Where the symbols take the units:
QP: p>JD, a>HM, t>FZ, c>GS, l>NM, w>GQ
BH: p>MN, a>GP, t>LQ, c>JT, l>TP, w>ZS
RG: p>SJ, a>DH, t>NJ, c>NS, l>CF, w>QT
TB: p>BP, a>HR, t>ZS, c>TP, l>LZ, w>HL
SC: p>FP, a>LC, t>BG, c>JG, l>TL, w>JH
GJ: p>SB, a>GH, t>ZD, c>HM, l>TR, w>MD
LG: p>HP, a>TP, t>TZ, c>PR, l>BL, w>GF
TT: p>HT, a>BG, t>TL, c>ZF, l>JL, w>RQ
CQ: p>RN, a>HB, t>RT, c>HR, l>JT, w>LQ
RT: p>GP, a>QT, t>DN, c>BF, l>CQ, w>RN
GH: p>SF, a>HP, t>ZB, c>CJ, l>ZL, w>SZ
NM: p>GQ, a>SG, t>QP, c>MJ, l>FJ, w>GR
LD: p>GH, a>LG, t>CJ, c>SZ, l>MQ, w>ZL
CF: p>QT, a>MG, t>RG, c>GB, l>QZ, w>HB
CM: p>TD, a>HF, t>LH, c>DS, l>CR, w>DT
ZS: p>JT, a>BF, t>MN, c>BH, l>TB, w>BP
SF: p>BL, a>LL, t>DL, c>ZB, l>SZ, w>CJ
NS: p>NJ, a>PC, t>RH, c>SJ, l>GB, w>RG
QN: p>HF, a>MS, t>HN, c>JR, l>NZ, w>GL
ZB: p>DL, a>LZ, t>GF, c>BL, l>GH, w>SF
QC: p>ZQ, a>JH, t>RQ, c>JL, l>TN, w>HJ
HF: p>DZ, a>HC, t>FT, c>HN, l>GL, w>JR
MG: p>CH, a>HJ, t>DH, c>ZT, l>NJ, w>RM
LZ: p>HL, a>MN, t>TB, c>TM, l>HP, w>LL
GR: p>MJ, a>TR, t>GQ, c>NM, l>FR, w>PJ
RH: p>MG, a>TN, t>ZT, c>RM, l>NS, w>NJ
FD: p>FR, a>QP, t>FJ, c>DG, l>MS, w>HC
HB: p>GB, a>RM, t>QT, c>CF, l>DN, w>FC
DH: p>DM, a>ZQ, t>GT, c>PC, l>MG, w>CH
JR: p>HN, a>CG, t>DZ, c>HF, l>PM, w>QN
DZ: p>BZ, a>DG, t>PB, c>FT, l>JR, w>HN
QZ: p>HB, a>NJ, t>CF, c>FC, l>BF, w>DN
FZ: p>TR, a>MQ, t>SG, c>SQ, l>QP, w>JD
MH: p>SC, a>ZH, t>JG, c>JH, l>ZF, w>TL
MD: p>HM, a>SZ, t>SB, c>GJ, l>SQ, w>SG
BZ: p>QQ, a>FJ, t>MS, c>PB, l>HN, w>FT
DN: p>FC, a>SJ, t>HB, c>QZ, l>RT, w>GP
TN: p>HJ, a>HT, t>QC, c>BR, l>PC, w>GT
DT: p>DS, a>JR, t>TD, c>CM, l>ZH, w>LC
GS: p>FZ, a>SB, t>SQ, c>JD, l>MJ, w>QP
JJ: p>LD, a>DL, t>SZ, c>ZL, l>SB, w>MQ
BR: p>QC, a>TL, t>JL, c>HJ, l>DM, w>TN
MS: p>HC, a>NM, t>FD, c>CG, l>BZ, w>QQ
BF: p>DN, a>RG, t>QZ, c>GP, l>HR, w>RT
BL: p>GF, a>TM, t>LG, c>DL, l>CJ, w>ZB
CR: p>DT, a>GL, t>CM, c>LC, l>BQ, w>ZH
JT: p>LQ, a>DN, t>CQ, c>MN, l>BP, w>BH
QT: p>NS, a>CH, t>SJ, c>RG, l>HB, w>GB
PJ: p>NM, a>SQ, t>MJ, c>GR, l>DG, w>FJ
CH: p>PC, a>JL, t>DM, c>DH, l>RM, w>ZT
ZD: p>JJ, a>ZB, t>ZL, c>MQ, l>GJ, w>SB
HC: p>DG, a>GQ, t>FR, c>FD, l>QQ, w>CG
FJ: p>GR, a>FZ, t>NM, c>PJ, l>FD, w>FR
TP: p>ZS, a>RN, t>BH, c>BP, l>TM, w>TB
LH: p>PM, a>FT, t>GL, c>NZ, l>CM, w>TD
NJ: p>RM, a>GT, t>MG, c>RH, l>RG, w>SJ
HN: p>FT, a>FD, t>BZ, c>DZ, l>QN, w>HF
MN: p>CQ, a>QZ, t>HR, c>LQ, l>ZS, w>JT
ZL: p>SZ, a>GF, t>GH, c>LD, l>ZD, w>JJ
JG: p>BG, a>DT, t>BN, c>FP, l>MH, w>SC
DG: p>FJ, a>GS, t>PJ, c>FR, l>CG, w>FD
PR: p>TZ, a>BP, t>LL, c>HP, l>DL, w>LG
FP: p>BN, a>CM, t>BQ, c>BG, l>JH, w>JG
GQ: p>GS, a>GJ, t>JD, c>QP, l>GR, w>MJ
SB: p>MQ, a>SF, t>JJ, c>ZD, l>MD, w>HM
HJ: p>JL, a>MH, t>ZQ, c>QC, l>GT, w>BR
LC: p>CM, a>QN, t>DS, c>DT, l>MM, w>CR
NZ: p>GL, a>BZ, t>QN, c>PM, l>DS, w>LH
TD: p>NZ, a>DZ, t>PM, c>LH, l>DT, w>DS
FC: p>CF, a>RH, t>GB, c>HB, l>GP, w>QZ
MM: p>CR, a>NZ, t>LC, c>ZH, l>BG, w>BQ
CG: p>FD, a>MJ, t>DG, c>HC, l>PB, w>MS
CJ: p>ZB, a>TZ, t>BL, c>SF, l>LD, w>GH
ZF: p>TL, a>BN, t>MH, c>HT, l>ZQ, w>TT
SQ: p>SG, a>JJ, t>MD, c>TR, l>GS, w>FZ
JH: p>JG, a>CR, t>FP, c>SC, l>HT, w>MH
GT: p>BR, a>ZF, t>HJ, c>TN, l>DH, w>DM
FT: p>PB, a>FR, t>QQ, c>BZ, l>HF, w>DZ
BN: p>MM, a>TD, t>ZH, c>BQ, l>JG, w>BG
HM: p>ZD, a>CJ, t>MQ, c>SB, l>SG, w>GJ
PC: p>GT, a>RQ, t>TN, c>DM, l>ZT, w>DH
JL: p>RQ, a>SC, t>TT, c>ZQ, l>BR, w>QC
PM: p>QN, a>PB, t>JR, c>GL, l>TD, w>NZ
BQ: p>ZH, a>LH, t>CR, c>MM, l>FP, w>BN
DS: p>LH, a>HN, t>NZ, c>TD, l>LC, w>CM
HT: p>MH, a>BQ, t>JH, c>TL, l>RQ, w>ZF
DM: p>TN, a>TT, t>BR, c>GT, l>CH, w>PC
ZQ: p>TT, a>JG, t>ZF, c>RQ, l>HJ, w>JL
GF: p>PR, a>TB, t>HP, c>LG, l>ZB, w>DL
RM: p>ZT, a>BR, t>CH, c>MG, l>SJ, w>RH
TZ: p>LZ, a>BH, t>TM, c>LL, l>LG, w>HP
MQ: p>ZL, a>BL, t>LD, c>JJ, l>HM, w>ZD
BP: p>BH, a>RT, t>JT, c>ZS, l>HL, w>TP
GP: p>QZ, a>NS, t>FC, c>DN, l>RN, w>BF
HL: p>TP, a>CQ, t>BP, c>TB, l>LL, w>TM
DL: p>LG, a>HL, t>PR, c>GF, l>SF, w>BL
JD: p>SQ, a>ZD, t>TR, c>FZ, l>GQ, w>GS
ZH: p>LC, a>PM, t>DT, c>CR, l>BN, w>MM
LQ: p>HR, a>FC, t>RN, c>CQ, l>BH, w>MN
SG: p>GJ, a>LD, t>HM, c>MD, l>FZ, w>TR
MJ: p>QP, a>MD, t>GS, c>GQ, l>PJ, w>NM
SZ: p>CJ, a>PR, t>SF, c>GH, l>JJ, w>LD
TM: p>TB, a>LQ, t>TP, c>HL, l>TZ, w>LZ
QQ: p>CG, a>GR, t>HC, c>MS, l>FT, w>PB
BG: p>BQ, a>DS, t>MM, c>BN, l>SC, w>FP
HR: p>RT, a>CF, t>BF, c>RN, l>MN, w>CQ
ZT: p>DH, a>QC, t>PC, c>CH, l>RH, w>MG
HP: p>LL, a>ZS, t>LZ, c>TZ, l>GF, w>PR
TR: p>MD, a>ZL, t>GJ, c>SG, l>JD, w>SQ
SJ: p>RH, a>DM, t>RM, c>NJ, l>QT, w>NS
GB: p>RG, a>ZT, t>NS, c>QT, l>FC, w>CF
TL: p>JH, a>MM, t>SC, c>MH, l>TT, w>HT
RQ: p>ZF, a>FP, t>HT, c>TT, l>QC, w>ZQ
GL: p>JR, a>QQ, t>HF, c>QN, l>LH, w>PM
FR: p>PJ, a>JD, t>GR, c>FJ, l>HC, w>DG
LL: p>TM, a>JT, t>HL, c>LZ, l>PR, w>TZ
RN: p>BF, a>GB, t>GP, c>RT, l>LQ, w>HR
PB: p>MS, a>PJ, t>CG, c>QQ, l>DZ, w>BZ

The rows follow the links: the fewer symbols apart two units are, the more alike their rows tend to be.

Each row is also shifted at random along 9 hidden directions that mean nothing.

Some units, each with a row of numbers:
CQ [ 141  -15   59    1 -119  -71   99   -8   11  -25 -149   15   -4   12   16   20   69  -32    1   56   22  -29  -19  -45 -101  -63   63   40   22    9   78  -88 -103   38]
ZQ [  84   70   17  -55  -28   20  231    3   -7   28 -275  -38   17   11   -2  -21 -126  -55  -75  -39  149  -70  122   62   70  -87   97  -67   -6  169  199  -20  -97   74]
DS [  47   45  -83   21  137  193   69   59   -5 -124  163  -44  151  106  -99  -59  -83   16   56   88  120   -6  128  123    0   50  -66  -94  -42   29  -55   36   68  -48]
SG [ 117 -130    2   45    1 -101   16   24    0  -37  -81   65   54   -8   58  -37  -25  -75   65   30  -52    8   77   38  -13   52  -30   -2   54   87  -40   29   18   94]
NS [-181   75   -9  -70   23  -50  114    0   14   16   98  -75   66  112  -87   89  -23   -2  -54   -4   20 -149  -71   64   -2   58   99   86   -6 -213   56  -69  -27  -82]
DG [  35  -48  -54   35  118   10 -145   27   -3  -53  143    7   87   28  -18  -12  -33    2   51    2 -106  -19  -14   67   10  127  -66  -45   16  -95 -106   56   93  -55]
SQ [ -16 -119  -29  -37   12 -147   93   12    3   98   56   23   60   75   55   55   -6  -67   15  -54  -58  -33   83   71   39  118  -30   84   11  -21 -151   74  117   16]
JG [ 241  103  -50   -5   53  126  -75   12   11  -58   38  -44  -66   41  -64   46  -82   42  -52  -52   22 -111    7  111   31   17   35  -98  -12  -86   96  -15  -29  -14]
DH [  -8   76   70  -34   48 -101   -1   85    9 -120  -92  -61  230   87  -72  -64   -6  -28   38  120  -76  -43  -62  227  -77   -5  -25 -169  -14  -27   88 -109  -73  126]
TP [ -55  -41   51   -1  -98   35  -15  -14   14   39   32   23 -141   37   53  106  162   26   -5   -7  -31  -21    8  -13  -40  -31  -15    7  -26  -58 -132   -7    4  -26]
LC [-185   70 -122  -35  108  123  131  -40  -25   98  -63  -46  -77  -13  -55  -23 -185    2  -87  -55  168  -73   83  -84  173   21   68   47   17  143  106   91   29  -66]
LH [   5   43  -62   60   79  104 -113   10  -16  -55  -17   23  -95  -97  -34 -121 -108   37   21   42   62   85   32  -12   67  -42  -58  -66   24  204   89   39   -5  135]
JT [-123  -26  -27  -26  -12   -5  116   11    9   17   16  -26  -27  162  -48   93   94  -14    4  112   16 -148   11   25  -59   65   14   55   15  -54  -97  -24   14  -34]
DN [ 163   36   15    0  -97   15  -52   11   12   -8  -59   -2 -160   72  -21   49  159   48    5  118  -14  -33  -50   12 -120  -59  -48  -34   -5   48  -26  -69  -44  117]
BN [ 159  102    8  -13   50  107  -67   16   -6  -54    8  -54  113  -19  -32  -48  -41   39  -17  -39    7   44  -24   41   -2  -40  -16 -138  -58  -37   58   -7   -9  -79]
ZT [ -57  115   15   -2  -23  318  103  -13   -2  -64  117  -66   36   43  -61   13   95   87  -11   44  184   46   36  -95  -64 -114    7  -60 -111  -54  -47  -23  -20 -243]
HJ [ -68   98   49 -100  -75   45  126  -40  -12  168 -205  -51  -97  -34   55   40   -9   12 -127 -145   87    4   49  -23  110 -129   55  -57  -71  113   81   24  -33  -14]
RQ [  36  141  -76 -124  -66   61  114  -50   -9  217  120  -95 -104   88  -49   75  101   99  -99  -40  121   46  -52 -129  -12  -51  -27  130 -102    9  -76   26   94  -98]
CJ [-174 -105   24   79   57    9 -164   20    6  -93   23   56  -25  -15   27    6   39  -18   66   53 -131  -50  -11   45    3   74  -36  -74   55  -58  -96   19    7   -1]
CM [ -48   63  -18  -23   23    1  -70  -36  -16  102  -78    0 -120 -138   35  -46 -121   24  -76 -143   20   73   -3  -43  150  -57   13  -13   -4  123  120   58   -1   71]
TR [  51 -102  -25   27   42    2  -27  -27  -19   33 -153   26   38  -30   62    0  -23  -52    0  -37  -70  -59   23 -104   38   77   19  -29   49   23  -51   85   40 -145]
GT [ 152   99   27   17  -49   70  -18   -3   12  -75  -74   -7 -102  -48  -36   -7  -46   30  -38   -4   73  -20  -17   22  -12 -103   68  -45    3   14  194  -84 -132   84]
MQ [  92  -93  -82   58   48  -35  -53  -38  -26    1 -176   23   40  -15  -11  -50   14  -36   35  125  -67  -68  -90 -240  -68  102   12   60  107   59  -10   38   17 -139]
QN [ 100   30  -29  -65  -19  -40   44  -55  -19  164   19  -25   49  -79   50  -17  -49   14  -65 -165   28  121  -19 -145   67  -20   10   93  -48   16   -1   76   81 -117]
PB [  -7  -26  -25   27   75 -152  -37   27   -9  -55  109   19  199  -63  -30 -144 -100  -26   78   46  -35  144  -51    6  -18   45  -55   72   28   34   39   -4   37   96]
TZ [-119  -94   18    1  -54 -159  123   -5    7   25  -43   37    8   32   22   30   24  -67   23   50  -11  -50    6  -27  -33   40   49  139   58   -5  -10  -30  -23   55]
PC [ -25   89  -58  -57   -8   -7  112   17    6   41  -14  -49 -105  117  -87   36   -3   20  -39   88   96  -93   11   76   -8   -8    8   42    0   79   57  -43  -20  139]
RG [ -12   78  107  -30 -138    2  -27  -25   14   43   -3   -2 -114  -76   44   37   97   54  -48  -79   14   95  -62  -30  -22 -154   23    0  -63  -37   54  -70  -77   41]
BQ [-144   96 -107 -112  126    0   72   -4  -29  156  -62 -111   81  106  -76   -6  -66   11  -78    0   16  -88  -33    1   89   83  -21  -21  -25   60  -17   77  104  -88]
MJ [ -25  -85  -46  -64    7 -154   57  -17   -8  174   64    4   36   41   62   48    7  -36  -16  -92  -64   19   25  -17   55  101  -42  120   -7   -8 -156   97  147  -27]
MH [ 133  119   -9  -97   54   10  -65   22  -22   80 -145 -115  153   88  -39  -25   68   39  -46   27  -87  -14 -103   34  -39    2  -81 -186  -71   25  -39   16   57  -89]
CR [  11   83  -31  -24   82   64  -68   -3  -30   40 -155  -51   57  -49  -20  -97  -63   24  -34   -2    1   42  -34  -44   57  -29  -39 -130  -18  144   64   50   17  -30]
HC [ 322  -55  -91  -48  -19 -102   90  -36  -11  143  -46    1    9   34   38   37  -41  -39  -38  -86    3  -25   36  -89   16   83   12  124   18   33  -41   79   95  -53]
MD [  51  -93  -76  110   62    7 -123    9   -7 -111   49   62  -16  -22  -37  -78    2   -4  101  163  -36   13  -34  -97  -72   80  -58   49   92   61  -42   14   21   33]
BZ [-207  -66   11  -46  104   63  175    8  -15   78 -146   -7   97   -5   96   25 -190 -101  -62 -210   46  -86  253  150  248   50   55 -138  -25   75  -25  149   62  -90]
JR [  57   14  -96   -5   89   51    9    1   -6   10  158  -19   39   32  -44   -9  -89   15   -1  -30   44    0   38   11   46   78  -21   48   -7  -28  -35   60   88  -54]
GJ [-121 -115  -36   36   32  -97  -28  -13   -3   33  -13   63  -82  -33   42   14  -60  -51   16  -21  -56  -49   34  -12   73   90   13   84   81   34  -27   56   33   65]
ZD [ 213 -106  -83   82   65  -56 -149  -10    4  -78  -64   49  -56   20  -18   34  -41  -43   32   61 -133 -187  -64  -40  -35  165   43   31  137  -94   22    8  -12  -36]

In each set, the symbols that take the first to the second take the third to the fourth, perhaps in another order. Give the fourth.
Answers are names.
A [-101   90   -8  -14   28   65   -3   25   15  -44   15  -34 -111   57  -70   42  -43   27  -38   24   45 -111   12  144   41  -17   32  -61    1  -17   91  -51  -62  103]
B [-172  149  -66   -2   85  144 -115  -10  -21   -3   12  -71  -48  -15 -117  -82    9  101  -20  117   49   33 -129 -109   -6  -42  -48  -49  -15   84   58   -9   -4  -38]
C [  -3 -106   26   82   12  -90  -21   21   12 -117  140   90   68  -93   38  -64  -92  -50   88  -20  -14   96   55   47    7   26    3   79   46  -28   25  -10  -13  106]
D MQ

A [ -84   31   51   -4   -3 -143 -184    0   -2  -12 -172  -25   21  -13  -28  -17   92    9   -2  104 -189  -66 -238  -42  -86   13    6  -55   56  -66   69  -87  -77   24]
B [ -83    9   36  -55  -33 -137  -23   27    7   44  -30  -43   53  118  -26   46  155    4   11  106 -123  -57 -121   57 -104   34  -49  -13   -9  -70  -91  -58   12   35]
C [ -64  -39   10    6   80  -12   59   53    4  -59  115   19  141   -4   22  -49 -132  -47   42  -70   24   57  151  196   92   33  -36  -58  -26   22  -27   47   51   82]
D HN

A [-181  -84   64   64  -32   47  -42    6    9  -68   28   58  -52  -29   47   16   84   -7   55   39  -28   17   32   -6  -22  -22  -16  -24   11  -18  -87   -6  -23   -6]
B [ -67  -82   51    6  -40  111   77  -33   -1   17  -95    7   15   29   76   99   87  -33  -20  -56   -9  -97   66  -77    3   13   63  -49  -15  -99 -113   41    0 -254]
C [  -5   53   -1  -38   -1   14  -55   -1   -2   85  158   -6  -46  -59   32  -18  -19   55  -23 -124   19  160   27   47   79  -52  -77   -1  -79   39  -49   52   79   68]
D LH

A [  -7   89  -73  -17   73   49   16   38    2  -32  218  -39   30   61 -100  -44  -61   50   21   54   88   53   21  101    2   13  -65   24  -39   24   -1   -5   54   93]
B [ -61   70  -10   42   78  118  -99   12   -4  -73  -11   13  -90 -111  -18  -72 -161   25  -21  -61   57   32   57   79  129  -57   11 -110    7   97  150   18  -51  110]
C [-119  -18   76   56    4  100   84   14   -2 -164 -119   -7  178    2  -25  -45   27  -37   50  116   40  -45   -1  -53  -86  -38   71  -82   15  -51   56  -71 -111 -158]
D CQ

A [   4   94  -38  -36   67   26  -47   25   -7    9  105  -53   64   20  -60  -52  -35   48   -5    7   13   65  -33   65   16   -3  -67  -46  -48   19    3   10   51   34]
B [  22   42  -78  -56   47  -56   48  -22  -26  139 -123  -30  -18  -28   -6  -53 -109   -9  -61  -48   41   19   10  -56   96   12   -7   31    9  175   70   70   51   50]
C [ 233 -114  -46   38  -44  -48  109    0    5    0   25   75  -49   -2   47    0  -49  -54   43  -12   69   30  144   -9   -2   29   -4  114   37  103  -31   42   32   99]
D MD

A [  52  -98  -37   80   31  -12  -91   15   11  -65   97   88 -119  -41   28   -4  -68  -22   52  -11  -25    0   83   68   47   59  -26   32   62   33  -28   39   23  137]
B [  46  -88  -38   10  -29 -213   78    2   21  -25   46   27   23   92  -41   60    8  -64   35   95  -52 -136  -67   -4  -97  124   70  204   98 -132   20  -73  -26   54]
C [ -89  -56   72   85  -49   62  -53   -3   19 -125   -4   63 -114  -55   29   40   26  -11   28   13   -9  -53   22   12  -15  -37   65  -19   44  -73   42  -55 -107   16]
D MG

A [ 273   93   33   32   20   81 -125   14    5 -130   89  -16  129  -95  -26  -83  -63   45   16  -56    2  120  -56   25  -38  -68   -2  -97  -47  -89  117  -48  -50  -42]
B [ 119   29  -37  -73   42  -65   48   50    4   60  128  -36   82   99  -12   11  -37    0   -1  -50   -7   31   78  200   36   50  -88  -30  -62   15  -89   43  111  108]
C [  41 -127    1   82   14   -7  -28  -35    5  -56 -121   87 -101 -100   76   38 -137  -82  -13 -112  -34 -126   80  -27  102   61  130   24  107  -44  100   34  -69  -30]
D SZ

A [ 133  -42   36    4  -74  -31  176   11    5  -66 -113   -8  143   85  -16    9   83  -52   40  125   43  -54    8  -53 -150  -10   49   33   13  -24    4  -76  -63  -77]
B [ -99   25   96  -18  -81  -10   18   13   16  -25   54  -11   20   21   11   42  115   20    8   12  -14   32  -37   47  -66  -69    1  -15  -50 -100  -34  -75  -46   -3]
C [ -41   -8   82  -27  -55  -31  -42    3    7   19 -118  -17   -7   44   40   75  125   -7  -22   -1 -107  -81  -56   39  -43  -13   11  -91  -14  -87  -51  -35  -36  -49]
D QZ

A [  79   58   11  -55  -56  -84  148  -13   16   17  -88  -36  -15   55  -37   75  -56  -35  -72  -32   51 -143  -20   44   -6   -8  137   73   22  -91  169  -88 -100   24]
B [ -81  121   25  -12   -8  105   60    8   -9  -46   24  -51   90  -21  -68  -91   22   55    9   81  122  121  -36  -55  -55 -121  -20  -32  -65   70   70  -55  -46  -21]
C [ -41   -1 -114  -47   36   35  -33  -74  -28  216   52  -22 -105  -33   24   27   -2   46  -69 -104    7   37  -33 -213   94   58  -30  118  -13   46 -110  139  149 -164]
D QP

A [  59  137   16  -33    4  -18 -122  -18   -7   18   61  -52   69  -90  -39  -69  -14   73  -34  -47  -23  127 -166  -71  -21  -70   -8   -2  -48  -60  108  -45  -21  -32]
B [ -23   98   16  -46   34  -78  -79   16   -8   29   87  -45  127  -58  -28  -93  -36   42   -5  -37  -34  153 -100   33   10  -42  -59  -18  -55    1   49  -17   28   58]
C [ -38  -93  -52   26   77   44   35   -2  -19   10  -64   22   56   10   30  -22  -50  -48   23    4    0  -37   95  -37   55   81  -18  -27   30   78  -86   99   72  -90]
D TR

A [ -55 -103  -45   -3    2  -74   92  -20   -1   50  121   16   87   55   10   35   43  -32   36   21  -11   -6    0 -104  -42  102    0  168   22  -85 -140   38   89 -130]
B [ -87  -86   -7  125  -26 -201   52   35   16 -221  206   87  148  -44 -101 -165   -2  -34  187  293   53  151 -105 -105 -211   11  -11  278  109   18   90 -152  -85  201]
C [ 150  -60  -99    1   48  -47   31  -50  -12   70  -18    9   16  -15    9   26 -107  -42  -35  -82   -9  -82   -3 -128   53  119   73  127   63  -53   22   71   54 -140]
D TR

A [  73  -54  -82   74  104   15 -103   10   -2  -97  119   35   42  -18  -41  -53  -89   -7   62   49  -31  -11   -7  -14   -2  104  -22   33   62  -33   -6   30   39  -14]
B [ -92  -87 -105   35  138 -128  -36   17  -14  -42   77    3  170   58  -74  -64  -56  -46   79  142  -86  -58  -83  -50  -44  188  -30  106   94  -42  -55   25   79  -44]
C [ -74  -10  -96   44  115   43 -155   -8  -28    8   77   -2   38  -41  -43 -105   -4   44   50   88  -43   88  -83 -141   -4   66 -103   13   24   82  -83   75  102  -63]
D GQ

A [ -47  -17  -11  -27   23 -123   90  -17   -6   61   75   16  108  -90   31  -57 -154  -43  -13 -131   40  105   38  -16   96   12   39  125    0   11   70   38   37   26]
B [  97 -110   -3   80  -13   54   11   14   -9  -89    0   50   99    6   20  -71   95  -17  112  142   10   87   44 -106 -120    7  -78   -4   14   86 -132   22   35  -60]
C [-298  -22  126  -27 -151   -6   37  -63   11  121   35   39 -166 -114  121   96  102   20  -62 -170   15   86    3  -96   67 -124   64   89  -54  -74  -43   -2  -37  -55]
D GT

A [ -30   13   10  -57    9 -154  -66  -16    1  119  123    5   16  -92   58    1  -89    2  -45 -202  -73  108  -31   52  116   16   -9   69  -30  -62   13   47   68   63]
B [-107  -45  -81  -15  145 -198 -170  -20  -25   92 -119  -10   61  -42   -6  -44 -118  -44  -24  -27 -198  -92 -148  -50   92  170    6   24  104  -14   40   71   66  -18]
C [ 163 -111   70   11  -46 -159 -127   24    6   -6  -94   35   79   27   80   28  136  -42   51   22 -216  -13  -68   47  -97   58  -60  -72   22  -74 -125  -11   23   13]
D TB

A [  -7  117   -6  -16   47  118  -95   18   11  -49   58  -54  -66   39  -64   42  -21   61  -45  -20    1  -82  -32  123   31  -13   11 -117  -32  -93   58  -34  -36    1]
B [ 181  102    4  -70  -19  -34  -81  -20    0   86  180  -54   76  -39    0    6   12   71  -46 -145  -36  135 -105  -25   -5  -29  -30   35  -91 -141  -11    3   65  -82]
C [-185 -117   40   18  -33 -210  -49    8   16   32  133   77  -40  -47   68   18   12  -38   48  -42 -104   63   -9   62   28   48  -29  126   38  -46  -77    4   37  158]
D HL

A [ -41 -107   -1   52  -55  -33   39  -14  -12   11  -25   63   -9  -40   43  -59   87  -19   73  101   22  114   21 -161  -70  -20  -58   95   28  144  -96   26   30   19]
B [ 123  -24  141   13 -155   61   81  -14   32  -65    3   37  -47  -34   90  115   64  -17  -25 -134   35  -15   80   54  -30 -107  107  -25  -47 -171   30  -73 -113  -66]
C [  10  -89   54   34  -74  -15    2   26    9  -31 -103   53  -85   44   53   33  123  -28   50   90  -40  -27   62   54  -63  -21  -47  -59   19   84  -96  -14  -23  108]
D QT

A [-107  116   -5 -104   61  -36  117   45  -18   39   -2 -124  292  137  -95  -70   57   17    9  121   17   44  -71   52  -77    0  -79  -67  -85   26  -51  -27   61  -59]
B [ 138   69  -67  -10  153   94  -19   29  -13  -80  -39  -74  199   61  -85  -46 -125   -9  -10   16   -4 -101   -7   69   16   85   18 -135    1  -61   70   19   15 -138]
C [ 137 -113  -54   74  -55   48   -8  -22   12   -3   98   93 -219  -18   48   50   20    1   34   -6   50    7  111  -58    4   21  -17  114   44   57  -86   48   33   66]
D HP

A [-234   42   33   17   43   81 -108    9    6  -64  -57  -25  -73   28  -43   48   34   23  -22   53  -63 -144  -70   59   12   10   38 -116   24  -93   33  -45  -72  -36]
B [-224  114   40 -121  -22  -27  -18  -33   -7  182  -53  -89  -41   22    9   77   74   51 -115 -103  -56  -27 -114  -12   64  -38   13  -35  -71  -74  -18    6   24  -88]
C [-100 -113   -2   70   48  -81   -4   37    8 -127   21   44   96   49  -27  -24    4  -61   97  145  -64  -71   -5   43  -70   99   -3   30   82  -42  -40  -33  -15   38]
D BH

